Here is a tiny trained network, its code and every weight. The questions are about switching its units off for an input and a class, where a switched-off unit gives its printed mean instead of its output.

import numpy as np


def w(rows, s, z=0):
    codes = np.array(rows[::2]) - 128.0
    scale = np.full(codes.shape[1], s)
    scale[-1] = z or s
    return codes * scale


def norm(h):
    return h / np.sqrt((h * h).mean(-1, keepdims=True) + 1e-5)


def f(y):
    return y / 2 * (1 + np.tanh(0.7978845608 * (y + 0.044715 * y**3)))


def log_softmax(a):
    a = a - a.max(-1, keepdims=True)
    return a - np.log(np.exp(a).sum(-1, keepdims=True))


def net(x, mask):
    res = np.array(x, float).reshape(1, 7) / 4 @ E
    u = 0
    for l in range(4):
        y = f(norm(res) @ A[l][:, :-1].T + A[l][:, -1])
        res = res + np.where(mask[u : u + 9], y, B[l][:, -1]) @ B[l][:, :-1]
        u += 9
    return log_softmax(norm(res)[-1] @ U[:, :-1].T + U[:, -1])


A, B = {}, {}
E = w([
[128,132,126,129,130],'x0',
[188,92,144,101,135],'x1',
[136,38,2,140,166],'x2',
[127,127,128,129,127],'x3',
[135,142,122,132,135],'x4',
[116,103,151,138,174],'x5',
[135,138,122,131,136],'x6',
],0.0014)
A[0] = w([
[116,44,134,169,121,60],'L0N1',
[137,137,92,21,69,60],'L0N2',
[182,176,190,127,143,228],'L0N3',
[174,115,65,76,214,254],'L0N4',
[179,196,130,153,124,230],'L0N5',
[33,48,174,115,176,124],'L0N6',
[156,88,155,116,72,166],'L0N7',
[7,166,232,18,103,172],'L0N8',
[149,140,87,140,243,241],'L0N9',
],0.002,0.00074)
B[0] = w([
[139,154,170,115,153,115],'L0N1',
[205,168,118,250,164,103],'L0N2',
[134,76,78,111,92,214],'L0N3',
[103,91,201,120,77,255],'L0N4',
[144,16,62,71,129,193],'L0N5',
[163,190,101,134,105,160],'L0N6',
[221,140,77,122,139,154],'L0N7',
[108,87,32,112,154,254],'L0N8',
[94,49,155,108,40,230],'L0N9',
],0.0019,0.00067)
A[1] = w([
[104,123,207,63,6,137],'L1N1',
[116,9,2,172,146,254],'L1N2',
[96,19,173,135,4,131],'L1N3',
[104,62,154,87,31,161],'L1N4',
[136,250,217,180,169,173],'L1N5',
[150,39,183,88,121,141],'L1N6',
[167,232,205,96,63,144],'L1N7',
[138,223,238,191,81,157],'L1N8',
[149,93,79,254,103,125],'L1N9',
],0.0018,0.0012)
B[1] = w([
[164,132,39,98,140,156],'L1N1',
[104,191,186,7,83,250],'L1N2',
[213,178,81,129,187,163],'L1N3',
[169,191,119,134,217,167],'L1N4',
[125,58,123,87,106,133],'L1N5',
[167,204,142,165,179,157],'L1N6',
[126,91,124,89,112,145],'L1N7',
[52,85,136,67,145,138],'L1N8',
[87,136,146,105,139,138],'L1N9',
],0.0021,0.0018)
A[2] = w([
[147,59,145,183,182,132],'L2N1',
[149,197,145,152,120,255],'L2N2',
[155,65,175,84,161,173],'L2N3',
[42,122,124,89,124,134],'L2N4',
[227,99,148,35,117,237],'L2N5',
[2,167,97,90,108,186],'L2N6',
[94,81,35,148,194,166],'L2N7',
[69,82,213,153,248,153],'L2N8',
[152,27,69,147,110,182],'L2N9',
],0.0024,0.00055)
B[2] = w([
[128,97,174,115,34,103],'L2N1',
[175,8,149,139,110,143],'L2N2',
[124,193,127,209,150,171],'L2N3',
[211,174,136,181,170,180],'L2N4',
[124,135,159,171,209,247],'L2N5',
[209,113,128,118,223,233],'L2N6',
[92,93,223,85,82,140],'L2N7',
[153,112,140,214,8,144],'L2N8',
[70,147,223,54,156,134],'L2N9',
],0.0019,0.0016)
A[3] = w([
[217,111,125,144,110,98],'L3N1',
[114,71,46,135,79,178],'L3N2',
[125,89,168,174,153,198],'L3N3',
[5,200,77,176,107,83],'L3N4',
[129,210,240,86,75,98],'L3N5',
[35,187,127,115,155,110],'L3N6',
[220,182,70,25,74,254],'L3N7',
[107,58,214,182,174,242],'L3N8',
[179,219,182,149,170,122],'L3N9',
],0.0029,0.00098)
B[3] = w([
[138,141,201,141,156,138],'L3N1',
[93,110,212,98,91,106],'L3N2',
[145,172,130,166,61,152],'L3N3',
[251,100,228,155,165,113],'L3N4',
[68,56,101,93,144,141],'L3N5',
[177,89,110,114,118,147],'L3N6',
[96,136,151,207,97,250],'L3N7',
[110,177,97,143,98,191],'L3N8',
[118,62,69,88,120,204],'L3N9',
],0.0028,0.002)
U = w([
[25,45,127,2,119,193],'0',
[138,148,100,146,135,245],'1',
[138,147,103,145,142,172],'2',
[216,100,216,131,174,31],'3',
[117,150,97,141,129,84],'4',
[84,166,179,184,25,6],'5',
],0.0072,0.0014)

Each question gives the input, the list of numbers given to net, and the class t.
The units are the neurons (one row each of A and B). Each row of codes is followed by its name. A weight is (code - 128) times the scale printed after its matrix; where a second scale follows, it is the last column's (A, B and U).
mask holds one flag per neuron, layer by layer. A switched-off neuron (its flag False) gives its mean, the last column of its row in B, instead of its output. The means were averaged over made-up inputs and are rounded, as every weight is.
A unit's drop is (log p(t) with every unit on - log p(t) with that unit switched off) / (log p(t) with every unit on - log p(t) with every unit switched off).
The circuit of an input: a set's keep is (log p(t) with only the set's units on - log p(t) with every unit switched off) / (log p(t) with every unit on - log p(t) with every unit switched off). Starting from the 12 units with the biggest drops (on a tie, the unit counted first), units are removed one at a time, each time the one whose removal leaves the highest keep (on an exact tie, the one counted first), for as long as the keep stays at least 0.8.
units of the circuit, in order: the units of the circuit, biggest drop first
unit that matters most: the unit with the biggest drop
k most important neurons of layer l: the k neurons of layer l with the biggest drops, biggest first
drop of u: that unit's drop, to one decimal
input [0,6,-7,-3,-3,-5,6], class 0: 4 most important neurons of layer 3 -> L3N5; L3N4; L3N9; L3N7
input [-3,6,7,-8,6,6,4], class 0: unit that matters most -> L2N9
input [7,-7,-7,7,4,0,-5], class 0: units of the circuit, in order -> L3N5; L1N8
input [-4,5,-2,1,3,8,-2], class 5: units of the circuit, in order -> L2N8; L2N6; L3N8
input [-3,-4,-6,-5,5,4,3], class 0: units of the circuit, in order -> L3N5; L1N5
input [0,3,-3,2,-8,4,-6], class 4: 2 most important neurons of layer 2 -> L2N6; L2N4
input [6,-8,-8,-5,7,7,0], class 0: units of the circuit, in order -> L3N5; L3N7; L1N5; L1N8
input [-7,6,7,6,7,4,-6], class 0: 3 most important neurons of layer 3 -> L3N4; L3N7; L3N8
input [-2,5,5,-4,3,-7,-3], class 5: 2 most important neurons of layer 3 -> L3N7; L3N4
input [1,-8,6,-6,1,3,7], class 3: 3 most important neurons of layer 3 -> L3N4; L3N9; L3N5
input [2,-7,5,3,-7,-7,6], class 3: 2 most important neurons of layer 3 -> L3N4; L3N8
input [4,-7,5,-6,-2,-4,1], class 3: 4 most important neurons of layer 3 -> L3N4; L3N8; L3N9; L3N2
input [3,4,-6,-5,-5,1,-1], class 0: 3 most important neurons of layer 1 -> L1N8; L1N7; L1N5
input [-3,-7,0,-4,-6,3,-3], class 3: units of the circuit, in order -> L3N4
input [-7,2,1,4,0,-8,-2], class 5: 2 most important neurons of layer 2 -> L2N6; L2N4
input [0,1,7,-4,-2,-6,5], class 0: 3 most important neurons of layer 2 -> L2N8; L2N9; L2N7
input [5,2,7,6,-6,-5,1], class 0: 2 most important neurons of layer 2 -> L2N8; L2N9
input [-4,-3,6,-6,7,8,-2], class 5: drop of L0N8 -> 0.3
input [6,-2,-8,2,1,8,-1], class 0: drop of L3N7 -> 0.4
input [-3,-7,-1,-1,6,2,1], class 3: units of the circuit, in order -> L3N4
input [-1,-8,3,8,-2,1,5], class 3: drop of L3N4 -> 0.9
